The symbols move the states like this.
* | χ σ
w230 | w422 w528
w488 | w773 w966
w199 | w884 w108
w201 | w649 w149
w884 | w209 w823
w433 | w610 w386
w391 | w196 w246
w115 | w390 w365
w539 | w109 w761
w209 | w115 w863
w649 | w539 w529
w674 | w488 w239
w292 | w542 w935
w517 | w94 w443
w443 | w433 w517
w365 | w863 w115
w542 | w386 w610
w422 | w391 w507
w195 | w761 w109
w966 | w239 w488
w863 | w823 w209
w386 | w517 w433
w529 | w149 w649
w823 | w108 w884
w149 | w674 w201
w196 | w365 w390
w528 | w195 w230
w109 | w230 w195
w108 | w335 w199
w507 | w528 w422
w761 | w529 w539
w246 | w507 w391
w610 | w935 w542
w773 | w292 w717
w717 | w966 w773
w335 | w443 w94
w94 | w199 w335
w239 | w201 w674
w935 | w717 w292
w390 | w246 w196

In the rows, 27 means zero.

Row, then state:
 31   36   28   30   29   21   25   22   36   22   20   15   35   21   16   19   33   34   20   27   20   23   25   34   21   24   23   15   25   32   24   33   25   25   27   42   27; state w529
 25   21   30   28   22   26   25   30    3   36   28   37   17   22   35   28   23   21   27   28   27   29   33   29   32   37   28   29   37   28   33   24   25   27   21   19   28; state w230
 28   26   30   26   18   25   30   26   31   29   26   33   33   29   29   30   19   22   33   31   29   22   30   13   31   24   31   35   26   24   21   16   10   25   23   18    8; state w517
 23   25   23   23   15   23   32   30   40   27   26   43   27   40   31   36   25   19   28   28   30   17   28   14   27   27   29   30   28   23   23   23   25   22   28   29    9; state w386
 33   23   27   21   35   28   17   21   26   19   25   19   27   33   18   21   34   36   28   29   27   29   16   37   23   23   23   20    8   29   29   31   31   26   26   31   43; state w108
 22   31   33   30   14   25   20   25   27   40   21   20   27   17   28   24   30   14   27   27   23   28   33   35   27   34   19   23   48   33   29   27   23   21   18   22   30; state w391
 19   29   25   23   22   15   24   30   28   20   25   35   32   41   21   38   24   24   26   29   21   21   21   17   11   27   29   21   19   20   37   15   21   23   26   29   20; state w610
 24   25   26   26   18   28   25   29   17   40   19   33   23   18   30   27   23   17   19   24   30   27   36   28   30   31   33   20   43   28   26   24   29   22   12   20   35; state w422
 21   25   28   30   17   27   18   26   23   38   16   28   33   21   29   28   30   25   27   32   20   25   26   30   24   33   19   18   40   39   40   28   24   24   15   29   40; state w528
 34   29   27   22   33   24   30   15   31   16   23   16   32   23   15   17   30   31   30   33   20   30   16   35   21   20   21   23   16   26   25   34   31   24   33   37   29; state w149
 34   29   29   22   32   24   29   15   33   15   21   14   32   25   14   17   32   29   31   35   18   27   15   34   21   19   18   21   18   25   25   33   31   25   34   36   30; state w149
 25   29   26   27   17   24   29   21   39   19   20   30   35   33   26   34   19   21   29   28   25   18   22   18   21   15   26   31   21   21   18   21   20   25   31   24    8; state w717
 19   26   22   21   17   25   31   28   35   28   26   43   25   37   32   39   22   18   30   30   30   19   28   11   24   29   29   26   28   21   23   22   25   27   31   28   11; state w386
 29   27   28   40   29   33   31   32   19   30   37   24   12   17   33   22   30   25   26   19   33   31   31   34   38   28   33   34   29   30   28   26   35   27   26   19   37; state w115
 31   28   31   22   30   25   28   14   34   18   25   18   34   27   13   17   32   31   28   33   20   26   13   35   24   23   21   20   15   27   24   31   30   26   35   36   32; state w149
 26   24   25   30   36   29   33   31   15   24   34   23   17   22   34   24   23   31   26   21   31   32   32   18   37   25   33   43   29   22   19   32   25   29   35   17   19; state w649
 15   25   25   19   37   27   22   27   25   22   23   36   26   36   24   23   27   30   26   29   19   24   16   28   19   26   25   22    7   22   39   27   32   17   29   34   32; state w443
 23   29   26   28   25   29   30   30   15   35   30   30    8   29   35   31   22   19   24   22   32   34   31   23   40   34   35   32   34   30   30   30   30   24   22   19   31; state w109
 33   30   28   20   32   20   29   14   33   20   26   16   31   25   15   17   29   30   30   33   22   28   13   33   20   20   17   21   16   24   23   34   31   25   33   37   31; state w149
 32   27   26   21   37   26   24   24   30   15   25   15   22   33   16   24   26   36   29   25   24   30   21   34   16   19   28   19    9   27   23   27   31   30   29   38   28; state w674
 19   21   21   23   41   24   30   31   30   14   32   20   25   30   20   30   28   31   25   28   24   30   25   32   16   23   25   24    7   17   33   36   33   25   35   35   24; state w488
 35   27   30   31   27   31   34   28   24   30   31   22   22   17   33   20   26   27   26   20   38   29   36   31   39   22   30   44   33   31   18   30   19   37   26   26   15; state w884
 14   26   24   19   38   29   21   28   27   26   24   36   25   36   22   24   27   29   23   27   19   24   17   29   21   25   22   22    6   21   42   28   29   20   27   35   30; state w443
 15   27   26   18   31   24   31   33   26   28   31   42   30   37   31   38   24   29   31   30   30   21   25   13   18   26   32   25   21   18   36   15   25   22   25   27   19; state w542
 32   28   28   28   27   21   35   26   39   21   24   27   36   25   26   31   25   30   29   27   29   25   30   15   23   14   33   34   26   30   20   17   20   36   31   21    8; state w966
 23   28   32   32   14   22   18   25   24   41   22   20   25   18   29   26   28   15   28   29   27   25   32   36   28   34   22   24   48   33   29   27   22   22   19   21   32; state w391
 24   24   29   26   21   25   24   31    4   36   28   37   18   20   35   24   24   21   28   29   28   31   35   27   30   36   27   31   38   26   34   26   23   25   18   18   28; state w230

Complete each set of four: the symbols that take the first to the second take the third to the fourth.
Answer with the state's name.
A  31   36   27   32   30   21   24   20   36   21   19   16   35   24   16   17   32   36   20   28   20   24   24   32   22   25   19   15   22   35   25   34   23   28   26   43   28
B  32   30   29   21   32   23   30   18   30   15   24   17   33   27   14   17   30   29   29   32   21   27   16   33   22   20   17   23   18   23   25   32   30   25   33   37   30
C  26   26   25   35   20   29   19   28   19   39   17   24   20   25   27   29   32   22   25   27   26   28   34   31   31   35   25   16   41   28   35   29   32   19   19   17   43
D w528

A  25   24   25   31   37   30   32   33   16   23   35   25   16   23   35   23   22   33   25   21   33   33   33   17   36   25   32   45   30   25   17   30   23   29   36   18   22
B  26   27   28   24   15   23   31   21   38   22   21   31   37   33   27   35   22   20   31   29   25   18   25   19   20   16   23   34   22   21   18   22   19   25   33   25   10
C  25   28   29   27   15   23   33   20   36   19   20   30   35   36   27   34   21   18   30   28   23   18   25   18   20   14   29   30   24   18   19   21   21   26   33   24   10
D w443

A  28   20   27   28   35   28   39   32   16   34   41   37   15   20   37   31   25   25   24   26   34   34   32   25   34   28   32   37   26   29   22   22   30   26   30   17   35
B  24   30   27   28   26   30   30   32   14   35   32   31    5   30   37   31   21   20   25   19   31   33   30   25   39   38   35   35   33   29   30   31   29   26   22   20   29
C  10   24   21   17   32   27   25   30   24   14   23   33   18   46   23   37   24   28   31   30   25   26   23   18   16   22   26   26   20   19   27   18   28   26   31   27   19
D w542

A  16   26   24   18   37   26   21   29   25   26   21   34   24   36   23   25   29   29   25   28   20   25   15   28   15   24   22   21    7   23   40   28   32   17   31   34   34
B  26   27   32   26   19   24   28   24   30   27   26   34   33   32   29   33   19   21   30   30   29   21   29   12   31   23   32   34   26   27   23   15   13   27   25   17    9
C  31   28   28   27   27   22   37   28   37   19   26   26   37   25   27   29   25   29   30   30   30   24   29   17   22   15   33   31   26   30   21   17   18   35   29   19    5
D w488

A  33   29   30   23   31   24   30   17   32   17   23   16   33   25   17   18   30   29   30   32   20   29   14   34   24   23   21   24   16   24   24   35   31   26   35   36   30
B  17   25   22   15   30   35   29   30   29   17   26   32   19   34   26   31   25   29   29   27   24   22   20   22   20   18   27   22    9   20   34   25   32   22   35   33   27
C  19   29   23   21   26   18   22   30   28   21   22   35   32   44   23   37   20   26   26   27   20   21   21   19    8   24   28   21   16   22   36   13   20   25   27   28   20
D w966

A  21   25   26   29   18   28   17   27   23   40   17   23   31   22   27   26   29   24   29   30   18   22   26   27   24   33   19   18   37   41   39   29   24   22   13   27   38
B  22   38   21   20   18   21   32   32   40   20   25   36   37   35   27   31   24   25   29   29   25   18   23   17   21   24   27   23   25   16   33   18   23   29   23   33   14
C  18   28   20   23   17   23   33   31   36   28   26   44   26   37   32   36   22   19   29   30   32   19   29   10   26   25   28   26   28   22   24   22   27   25   29   26   11
D w391

A  27   23   20   22   38   26   16   31   27   22   26   22   18   38   15   26   29   37   25   26   20   31   24   32   18   22   23   20   16   25   37   35   35   24   28   37   34
B  11   24   20   19   35   28   28   31   27   13   25   33   18   46   23   37   23   27   30   31   26   25   25   16   16   24   30   24   19   20   30   25   26   24   30   24   20
C  21   23   30   33   26   33   23   31   10   32   30   24   15   26   36   25   30   25   27   16   25   31   30   31   35   38   29   36   34   27   33   39   31   27   24   20   38
D w109

A  20   24   27   30   21   34   18   27    7   35   26   35   21   17   33   26   30   26   22   26   27   34   25   32   32   30   29   22   34   28   35   31   36   28   14   19   41
B  21   20   23   21   39   23   28   30   31   13   34   20   21   33   20   30   27   33   24   29   21   29   24   30   16   23   22   23    7   15   34   34   36   23   32   34   25
C  26   27   27   27   19   28   23   27   17   38   18   34   24   16   31   26   22   17   18   24   29   27   36   31   31   34   30   21   42   26   27   25   28   20   13   20   35
D w443

A  19   25   28   30   19   28   21   25   22   40   17   27   35   21   29   25   29   23   27   31   19   26   25   30   25   33   20   17   37   38   38   26   24   24   13   29   38
B  31   32   24   24   16   21   16   20   26   31   10   24   40   25   22   15   29   27   27   28   26   24   23   29   25   32   17   11   36   34   27   29   28   24   21   27   34
C  27   20   23   27   36   28   39   31   18   36   37   37   14   20   37   32   27   24   24   24   33   34   30   26   35   30   32   39   24   30   21   26   31   26   30   19   34
D w109

A  15   29   25   15   29   25   32   34   28   26   33   40   31   34   30   41   25   29   30   31   29   20   27   14   19   27   33   23   21   19   35   16   24   22   27   27   16
B  21   28   22   24   16   21   32   31   38   26   26   44   28   37   30   37   25   20   28   32   30   18   26   11   24   28   31   29   28   20   26   19   23   25   28   26   11
C  39   27   28   30   24   20   13   21   31   33   21   18   36   25   19   22   31   31   29   30   19   22   24   34   22   24   11   13   30   28   22   20   22   25   21   33   33
D w529

A  28   31   35   26   17   31   21   20   23   30   14   22   37   13   25   16   34   25   23   23   24   26   31   34   28   35   25   17   43   33   27   26   22   32   18   29   32
B  19   22   31   35   25   31   27   26    8   29   31   25   15   27   37   24   29   24   28   19   24   30   30   32   34   36   30   35   35   27   32   39   31   29   24   19   37
C  14   28   22   20   38   27   23   29   24   23   23   33   26   35   22   23   28   29   23   26   19   24   14   27   20   27   22   22    7   22   42   27   31   19   27   32   33
D w517

A  36   28   27   32   27   29   34   30   24   30   34   21   22   19   33   21   26   27   27   20   39   31   34   29   37   24   29   49   36   31   17   31   20   36   30   24   15
B  27   23   25   28   33   28   19   22   28   22   22   13   33   22   19   16   36   32   25   31   21   33   17   34   28   33   23   25   21   30   25   42   32   29   32   37   36
C  23   27   30   28   22   25   30   25   33   27   27   34   33   32   28   31   18   20   28   31   30   20   30   11   32   23   32   36   28   27   21   16   12   28   26   19    7
D w443

A  27   23   24   30   35   30   20   20   29   22   26   13   31   19   19   17   37   34   23   32   21   30   19   37   24   29   22   22   20   34   24   42   31   29   32   38   39
B  34   28   27   32   29   32   32   27   24   27   32   23   23   19   34   20   27   27   28   19   38   30   32   29   38   22   29   47   31   29   20   30   19   36   29   22   15
C  22   25   27   29   20   27   21   26   21   39   15   25   34   22   29   27   29   26   29   32   19   23   24   31   26   36   18   16   38   37   40   23   24   22   14   27   39
D w230

A  15   26   23   17   27   25   27   32   28   27   34   39   31   36   31   43   24   29   32   30   28   19   27   13   20   28   35   21   22   20   35   15   24   24   30   27   17
B  21   27   21   20   16   22   34   32   39   28   25   42   26   34   31   37   26   20   28   33   28   18   26   11   24   29   26   28   30   20   25   21   27   24   29   27   10
C  34   31   27   23   37   29   25   24   30   15   26   14   22   32   17   25   26   36   31   26   23   29   19   33   20   21   26   18    8   25   21   27   31   31   28   39   26
D w488

A  27   25   26   34   29   35   28   32   23   31   39   22    8   19   31   23   29   22   28   20   33   37   31   35   36   28   32   35   30   31   27   27   33   32   24   21   37
B  19   22   27   33   25   32   25   30    8   29   32   27   14   25   36   26   32   23   28   17   22   31   30   33   33   37   29   35   34   27   33   39   29   30   26   23   39
C  37   18   33   35   35   27   32   27   16   27   36   26   23   15   30   20   23   21   18   15   32   35   29   26   35   28   30   38   33   26   20   30   26   28   35   19   29
D w115

